In the rows, zero is written as 128.
Each row of numbers belongs to one of the nodes below and depends on some of the facts about them. Some rows are named. Which node is each other row?

How the nodes are related:
[Q823 Q222 Q405 Q454 Q52 Q633 Q763 Q539 Q841 Q863 Q548 Q4 Q206 Q908 Q271 Q172 Q253 Q575 Q357 Q842 Q69 Q291 Q243 Q938 Q791 Q827 Q635 Q851 Q538 Q406 Q745 Q84 Q409 Q402 Q232 Q434 Q613 Q902 Q816 Q975 Q81 Q109 Q820 Q786 Q895 Q678 Q876 Q910 Q630 Q375 Q658 Q733 Q649 Q352 Q347 Q689 Q301 Q88 Q325 Q699 Q292 Q553 Q797] β a
[Q138 Q127 Q198 Q341 Q809 Q411 Q838 Q55 Q744 Q242 Q531 Q24 Q489 Q304 Q610 Q632 Q61 Q640 Q329 Q80 Q776 Q306 Q416 Q201 Q708 Q11 Q284 Q526 Q792 Q204 Q563 Q377 Q759] β b
[Q894 Q998 Q393 Q532 Q847 Q462 Q365 Q324 Q399 Q312 Q762 Q967 Q53 Q508 Q642 Q41 Q26 Q672 Q91 Q546 Q717 Q318 Q128 Q880 Q571 Q578 Q801 Q870 Q167 Q336 Q277 Q344] β c
Q222 η Q109
Q532 η Q838 Q88
Q52 η Q658 Q575 Q863 Q640 Q347
Q633 η Q689 Q206
Q763 η Q172 Q642 Q823
Q539 η Q538
Q847 η Q792 Q341 Q717 Q454 Q791
Q809 η Q88 Q336 Q489 Q304
Q841 η Q243 Q336 Q80 Q823
Q242 η Q708 Q329 Q548
Q399 η Q55 Q4 Q434 Q895
Q531 η Q632 Q402 Q678 Q41
Q842 η Q53 Q277 Q640 Q894
Q24 η Q632 Q792 Q206
Q69 η Q851
Q406 η Q786 Q393
Q745 η Q324 Q797
Q61 η Q938 Q344
Q409 η Q53 Q357 Q578
Q672 η Q81 Q344 Q630
Q613 η Q291
Q902 η Q610 Q411 Q377 Q329 Q232
Q776 η Q172 Q553 Q109
Q306 η Q575 Q733
Q416 η Q198 Q630
Q816 η Q689 Q895 Q526
Q546 η Q301 Q640 Q642 Q312 Q630
Q975 η Q4 Q271 Q827
Q128 η Q678 Q11
Q910 η Q402 Q26
Q571 η Q53 Q792 Q851
Q375 η Q553
Q649 η Q284 Q880 Q4 Q792 Q318 Q454
Q352 η Q863 Q967
Q801 η Q204 Q206 Q462
Q167 η Q759 Q689 Q206 Q642 Q84
Q699 η Q658
Q292 η Q870 Q744 Q325 Q489 Q762 Q312 Q344 Q635
[Q823 Q127 Q532 Q539 Q838 Q841 Q548 Q744 Q172 Q357 Q842 Q291 Q304 Q635 Q610 Q26 Q632 Q232 Q91 Q816 Q820 Q284 Q204 Q630 Q377 Q658 Q578 Q292 Q344] θ e
[Q138 Q52 Q365 Q908 Q416 Q546 Q717 Q759 Q88 Q325 Q277] θ f
[Q894 Q393 Q222 Q198 Q847 Q809 Q462 Q55 Q324 Q4 Q206 Q242 Q253 Q575 Q531 Q312 Q24 Q69 Q489 Q762 Q243 Q967 Q53 Q508 Q938 Q642 Q827 Q41 Q851 Q406 Q61 Q409 Q402 Q902 Q80 Q201 Q109 Q708 Q895 Q11 Q880 Q910 Q526 Q571 Q792 Q733 Q649 Q352 Q347 Q801 Q689 Q870 Q336 Q699 Q553 Q797] θ d
[Q998 Q411 Q745 Q640 Q672 Q434 Q613 Q306] θ g
[Q405 Q633 Q271 Q329 Q128 Q563 Q167] θ j
[Q454 Q341 Q399 Q538 Q776 Q786 Q318] θ h
[Q763 Q863 Q791 Q84 Q975 Q81 Q678 Q876 Q375 Q301] θ i

Known rows:
Q762: [124 110 125 121 130 121  99 126 115 141 118 130 129 110 144 127 124 156
 128 124 130 129 105 123 114 121 127 117 136 135]
Q138: [129 111 124 121 130 123 147 127 119 120 144 129 115 112 127 139 124 121
 125 135 173 127 123 125 117 135 121 154 117 129]
Q759: [136 116 123 121 125 123 168 126 122 131 108 124 145 121 143 129 123 128
 127 125 141 126 114 132 114 122 121 173 126 138]
Q324: [121 109 126 121 132 122 101 123 124 139 111 131 133 111 136 126 126 151
 127 124 155 130 105 124 116 121 132 119 135 139]
Q745: [118 116 130 138 123 123 157 124 139 139 121 124 137 193  98 126 131 122
 129 125 121 130 157 127 142 122 119 118 114 128]
Q820: [118 111 129 126 148 134 131 124 133 123 140 125 127 133 143 127 125 134
 129 130 107 127 126 127 128 121 143 124 127 123]
Q271: [117 131 122 122 124 132 162 123 117 126 166 125 117 128  93 127 125 121
 125 129 150 130 149 145 127 124 120 117 117 120]
Q204: [133 118 128 123 134 123 138 136 117 119 152 125 122 111 142 142 123 120
 125 126 134 133 113 121 120 131 139 147 135 127]
Q4: [117 140 127 126 129 123 152 126 117 121 164 124 121 111 115 129 124 120
 127 136 108 126 147 133 131 124 126 118 120 120]
Q649: [118 110 135 123 139 127 121 124 141 124 144 128 126 155 130 127 127 138
 128 135 106 128 146 127 120 123 129 119 121 125]
Q284: [132 109 126 121 142 132 122 123 119 124 126 124 138 113 161 127 123 138
 126 123 109 134 107 123 115 123 154 139 150 140]
Q538: [125 172 125 123 124 168 129 160 116 132 160 130 116 113 107 127 124 130
 155 164 110 132 135 119 130 142 119 132 111 121]
Q539: [122 171 123 131 123 146 117 144 128 119 174 156 118 112 131 127 132 124
 127 177 111 132 129 121 133 150 123 177 111 121]
Q744: [140 121 126 128 128 123 153 132 127 127 113 124 153 116 156 131 124 122
 125 124 113 127 109 122 116 122 139 170 139 139]
Q578: [123 128 127 133 133 123 106 150 115 124 145 133 117 113 135 131 124 122
 128 126 158 130 106 120 116 124 123 117 124 124]
Q894: [147 146 126 122 122 122  98 132 117 128 102 128 121 111 139 127 128 128
 129 123 148 132 105 129 116 129 119 116 141 121]
Q53: [124 109 125 121 130 122 100 125 116 141 118 131 129 111 143 127 124 155
 128 125 131 129 106 122 115 122 126 116 134 135]

Name these rows:
No name comes twice in this set of rows, the named rows included.
[118 150 123 127 127 148 165 125 229 119 104 124 128 115 110 127 165 121
 128 124 143 126 130 143 253 122 165 116 133 123] -> Q291
[119 110 124 122 129 161 149 128 209 129 106 127 125 177  90 127 162 130
 130 128 165 130 144 128 224 122 152 120 115 150] -> Q613

Now the same nodes, written a new way:
Known rows:
Q347: [127 167 116 122 112 115 142 146 120 117 128 139 132 158 123 113 148 160
 108 143 103 154 110 120 133 144 136 123 140 112 125 116 144 110 179 103
 117 146  91  92 133 116 118 167 135 105 125 158 124 144 103 152]
Q967: [124  92 108 147 164 104 164 140 108 166 129 146 108 147 146 128 140 125
 111 121 153 122 149 140 139 142 115  96  97 106 110 117 155 109 144 162
 141 178 141 128 117 139 148 134 108 124 162 150 140 159 138  82]
Q312: [150  89  79 137 174  89 153 133  88 114 112 160 106 170 148 131 125 162
 112 134 130 150 130 147 137 123 120 106 107  51  84 100 141  86 158 170
 124 183  90 126 122 131 173 154  94 105 199 145 132 140 108 121]
Q41: [132  83  93 151 145 102 146 138 112 170 137 119 113 147 127 116 155  90
  98 114 157 108 136 131 176 135 110  80  67 112 124 120 134 105 112 144
 144 148 131 141 116 136 153 114 107 108 155 172 155 154 132  82]
Q762: [165  82  74 150 186  85 148 125  83 142 115 156 114 181 158 103 148 139
 123 122 145 144 137 148 107 126 134 104  91  59  79 111 134  95 143 168
 107 188 113 117 133 115 157 148  89 112 170 137 139 140 101 102]
Q352: [111 146 155 118 115 137 115 127 109 135 130 139 164 135 151 106 180 139
 113 105 115 151 122 144 117 171 147 126 151 146 149 114 150 174 146  74
 138 153 118 123 145 110 103 170 139 157 113 128 117 126 118 139]
Q253: [128 156 143 120 101 132 147 128 135 141 131 145 149 153 133  98 165 146
 106 126 133 131 123 120 137 154 138 124 138 146 153 110 153 135 153  88
 124 147 125  94 141 113  98 152 143 142 118 147 116 139 131 124]
Q827: [113 167 132 110  82 121 143 149 146 144 125 117 122 143 100 111 154 138
 102 139 118 122 116 113 162 134 134 104 125 144 161 103 140 120 152  74
 139 126 106 104 119 120 122 130 135  89 128 178 127 137 125 144]
Q26: [132  82 107 139 148 114 119 129 120 153 111  90  85 103 123 141 110 102
 127 130 142 145 126 103 167 114  77 121 122 117  82 144 150 117 134 181
 132 112 216 117 124 160 156  75  97 125 161 145 137 154 131  93]
Q635: [150 137 132 110 148 104 114 134  97 108 104 140 117 161 111 137 106 171
 149 149  76 191  98 105 106 117 118 149 177 100  95 140 146 101 192 151
  89 117 150  67 141 140 116 132 130 105 105 124 101 110  88 174]
Q548: [138 151 133 145 112 118 148 117 128 165 117 118 109 154  86 132 136 114
 136 157 133 128  85  78 123 143 134 130 157 158 127 162 155 107 145 115
  99  84 233  71 158 142 108  99 147 126  69 137 125 127 106 145]
Q416: [115 121 118 131 119 145 101  82 112  77 154 129 147 104 157 123  91 113
 159 118 132 117 165 174  68 106 149 189 147 113 111 126  81 157  78 144
 122 123  70 174 129 103 132 131 144 176 131  55 138 102 161 139]
Q640: [126 151  92 140 184 131 140 101 154  55 117 151  79  84 151 164  64 149
 161 158 127 120 152 127  99  85 163 191  94  97 127 127  70  82 115 182
 139 109  95 119  89 119 126 120 137 119 137  84 119 130 147 142]
Q613: [130 150 156 125 115 159 122 139 123 135 115 121 161 137 119 142 135 150
 119 125 102 123 106 113 131 160 136 133 168 154 145 142 131 158 153 115
 135 109 149 149 173 132 116 148 138 137  94 156 101 124 103 147]
Q776: [112 118 138 156 113 128  77  93  95  95 137 143 151 111 132 171  77 100
 162 122 110 124 145 151  79 124 130 186 172 119 121 155  93 158  69 142
 129  64 108 179 136 135 152 121 156 195 120  67 149  90 158 158]
Q538: [138 136 172 115 122 141 147 152 145 153 132 128 142 126  88 129 118 148
 148 151 101 129 115 108 127 127 125 132 157 150 119 139 151 111 160 130
  98 137 170  85 131 135  99 113 119 121  93 123 124 123 123 135]
Q375: [138 117 178 103 121 177 134 164 122 139 135 107 171 156 128 118 117 151
 139 124  90 108 122 126 119 138 132 145 172 154 129 133 114 152 151 118
 120 128 117 176 192 140 120 151 105 140  86 143 108 110 105 148]

Rows to name:
No name comes twice in this set of rows, the named rows included.
[134 119 199  86 133 185 105 156 120 141 143 128 177 135 149 124 129 154
 145 107  88 139 127 145  89 136 141 140 178 146 128 123 125 189 165 135
 129 159 114 154 170 128  97 161 107 144  86 120  96 112  99 136] -> Q763
[148  72  96 137 190  77 135 143  87 125  93 150  77 158 128 155  90 142
 133 139 101 166 125 114 124 101  82 124 122  62  60 132 160  74 159 211
  92 142 159  86 124 159 166 100 106 108 173 143 123 122 109 137] -> Q344
[103 158 112 137 100 100 137 132 190  72 137 157  99  72 104 168  84 109
 125 166 154  93 151 117 158  87 150 128  62 125 171 115  83  76  88 109
 168  86  57 131  34 115 146 103 155  92 172 142 155 121 190 137] -> Q792
[111 139 110 159 125 131 102  85 124  86 120 125  90  72 132 166  84 107
 156 132 148 133 138 127 105 112 133 187 138 130 120 165 117 127  78 146
 128  59 151 133 104 132 131  87 161 167 120  71 137 110 160 135] -> Q127
[105 165 130 172  95 168 144 111 120 166 124  88 168 166 135  80 197 122
  90 105 136  93 117 129 133 200 148 131 178 191 133 142 145 182 118  65
 128 120 179 139 208 122 117 163 155 193  84 116 132 154 110 129] -> Q902
[147  56 120 142 133 117 127 129  95 173 152 105 138 156 127  96 142 102
 137 120 141 104 145 145 123 115 106 103  88 108 102 130 128 124 105 162
 121 161 142 149 145 137 156 123  84 142 141 125 156 137 126  87] -> Q365
[ 92 166 149 106  66 187  65 121 146 127 141  80 164  92 147  97 171 129
  92  80 126 155 117 147 166 151 117 100 142 175 179 116 130 208 120  59
 173 126 119 185 134 104 112 139 128 123 141 155 120 134 107 121] -> Q649
[125 100 221  91 107 188  96 168 152 142 148 113 181 109 131 128 143 130
 127  92 108 110 130 143 128 140 122 120 158 188 158 129 122 186 134 110
 138 127 135 179 159 131  87 135 108 131  88 143 108 119 120 130] -> Q975
[111  67 154 143 163 150 136 164 106 169 142 140 148 124 166 135 156 104
  96  78 156  93 151 156 149 162 116  92 117 148 130 124 137 161 104 145
 153 168 142 217 155 150 145 134  97 166 154 135 136 157 140  89] -> Q128
[158 120 161  68 139 152 130 170 155 130 137 119 139 140 118 118 121 143
 162 135 100 107 108 115 113  91 144 133 123 150 145 121 101 113 158 143
 117 147 109 137 144 124 103 133 100  78  90 160 104 108  95 135] -> Q84

The same nodes again, as new rows of numbers:
Some nodes and their rows:
Q876: [145 105 117 126 109 162 153 127 147 137 146 139 181 103 142 134 173 141
 134  85 100 146 153 113 119 117 145 114 159 103  89 141 104 166]
Q532: [158 160 103  87 134 103  87 172 115  87 146 144  71 103  86 132 104  88
 127 189 162 133 114 174 153 174  85 116 101 167 159 106 180 120]
Q232: [156 119 117 124 113 152 151 123 140 123 152 127 188 102 165 132 185 145
 149  83  98 138 163 102 110 123 149 115 160 112  94 148 133 166]
Q816: [107 145 144 140 134 163 106 116 148  95 130 112 199  99 182 128 153  84
 129 103 113 150 153  85 104 149 144 109 164  96 104 102 154 149]
Q776: [ 67 128 164 133 159 107  87 105 177 138 116 108  58 205 139  94  92  85
 176 113 145 134 122 233 137  99 180 170  76 138 184  95  75 145]
Q908: [141 112 118 131 108 160 153 126 136 136 143 137 185 101 141 137 170 150
 140  89 100 138 156 102 125 121 158 113 158 103  93 136 108 165]
Q801: [117 163 109 116 160 145  78 135  88  72 138 159 157 123  77 134  92  63
  89 189 165 145  98 124 151 190  75 108 115 138 148 100 184  77]
Q312: [167 142  96  92 137 100 107 146 120 100 135 165  68 108  74 137 103  94
 100 189 159 118 112 168 153 161  77 121 120 153 150 138 175 106]
Q128: [153 131  94  93 138 125  98 173 127 114 154 153  69 110  76 128  96  84
  93 188 164 153  93 195 153 150  81 116  89 159 136  97 112 103]
Q820: [152 122 119 123 111 151 148 126 140 125 148 123 188  98 162 134 183 142
 149  83 100 136 164  99 111 124 149 114 160 116  96 145 130 166]
Q81: [135 103 129 109 100 156 168 129 164 136 137 140 170  95 151 134 183 149
 127 100 106 148 153  95 121 111 136 115 169 104  99 151 106 164]
Q847: [132 155 136  95 148 101  92 201  70  95 157  83  66 129  81 140  89  90
 106 183 165 127  93 157 153 178  75 114 127 166 109 141 126  95]
Q649: [ 94 120 172 138 118 154 151 156 100 130 157  33 175 112 171 139 102 129
 128  87 110 141 123 103 148 128 146 112 175 111  81 173  78 154]
Q409: [139 116 153 134  93 151 138 143 120 152 125  35 161 101 176 130 128 136
 119 104  98 128 130 130 147 117 161 113 167 112  79 145  87 142]
Q717: [163 149  94  91 139 109 101 177  85  95 153 163  71 113  72 137 106 118
 118 183 158 127 108 153 155 170  81 117  96 163 145 115 163 141]
Q526: [ 80 141 147 165 158  94 131 105 107 145 100 159  84 193 105 119  98 168
 140 127 150 104 101  89 104 110 127 165  86 136 180 111 141  83]
Q797: [148 106 115 143 114 155 154 119 145 137 128 134 184 107 143 133 141 130
 130  90  97 135 157 124 127 115 151 117 167  97  88 168 105 162]

Name these rows:
No name comes twice in this set of rows, the named rows included.
[100 156 100 115 164 161  81 135 132  75 141 161 179 111  83 121  91  63
  81 190 169 155  89 116 152 185  73 110  91 123 160  90 167  71] -> Q167
[130 158 159  94 127  95  88 221  69 117 158  29  59 128  91 135  91 105
 100 185 162 121  84 159 155 183  79 114 121 169  87 133 101  78] -> Q571
[115 128 153  83 104 105 156 169 173  98  65 157  55  88  81 140 108  96
  86 192 164 147 101 155 154 124  71 114 162 168 173 120 166  76] -> Q672
[161 130 145 112  82 147 116 148 130 154 116  31 170  97 191 119 195 147
 127 121 100 127 141 114 134 125 163 113 147 127  78 106 113 139] -> Q842
[129 117 145  87  87 143 171 127 177 128 100 126 156  89 177 135 204 154
 134 140 111 142 156  79 106 118 128 114 175 116 113 146 148 156] -> Q630
[142 157 109  85 102 117  96 161 164 112  67 149  63  86  88 130 129  92
  94 193 167 140 101 144 153 158  84 112 115 159 166  95 185  85] -> Q546
[171 106 102 137  93 161 126 118 139 156 120 111 183 103 157 118 200 141
 116  96  92 135 152 125 116 114 159 116 125 100  84 110 114 156] -> Q863
[148 103 119 119 101 157 157 120 155 136 137 140 177 100 146 131 182 143
 127  95 101 146 155 108 119 114 147 114 160 103  93 135 108 164] -> Q301
[138 109 150 139 104 147 155 147 104 146 153  43 160 113 156 136 124 152
 129  83 100 129 134 114 145 120 149 114 168 113  78 180  83 157] -> Q851
[ 66 164 186 172 166 117  97 112  74 122 126  73 148 201 149 121  90 136
 118 132 163 134  84  71 133 134 111 130 101 132 173  93 117  61] -> Q24
[ 67 138 183 113 139  88 165 108 173 146  45 138  57 130 140 126 100 171
 130 183 160 124  92  78 119 103 116 160 134 145 187 111 132  69] -> Q61
[118 124 122 163 144 166 123 110 145 101 119 155 202 109 152 133 128  83
 108  99 105 149 155  87 116 134 139 111 168  84  94 135 145 143] -> Q689
[ 70 148 174 160 157  97 115 109 108 147 104 108  82 188 133 119  92 161
 140 143 158 111  88  93 127 110 142 157  90 144 180  99 116  74] -> Q531
[162 147  95  97 146 117  92 133 128  91 126 164  82 107  77 136  97  74
 103 192 157 132 118 176 152 169  82 118 111 152 161 118 179 104] -> Q642

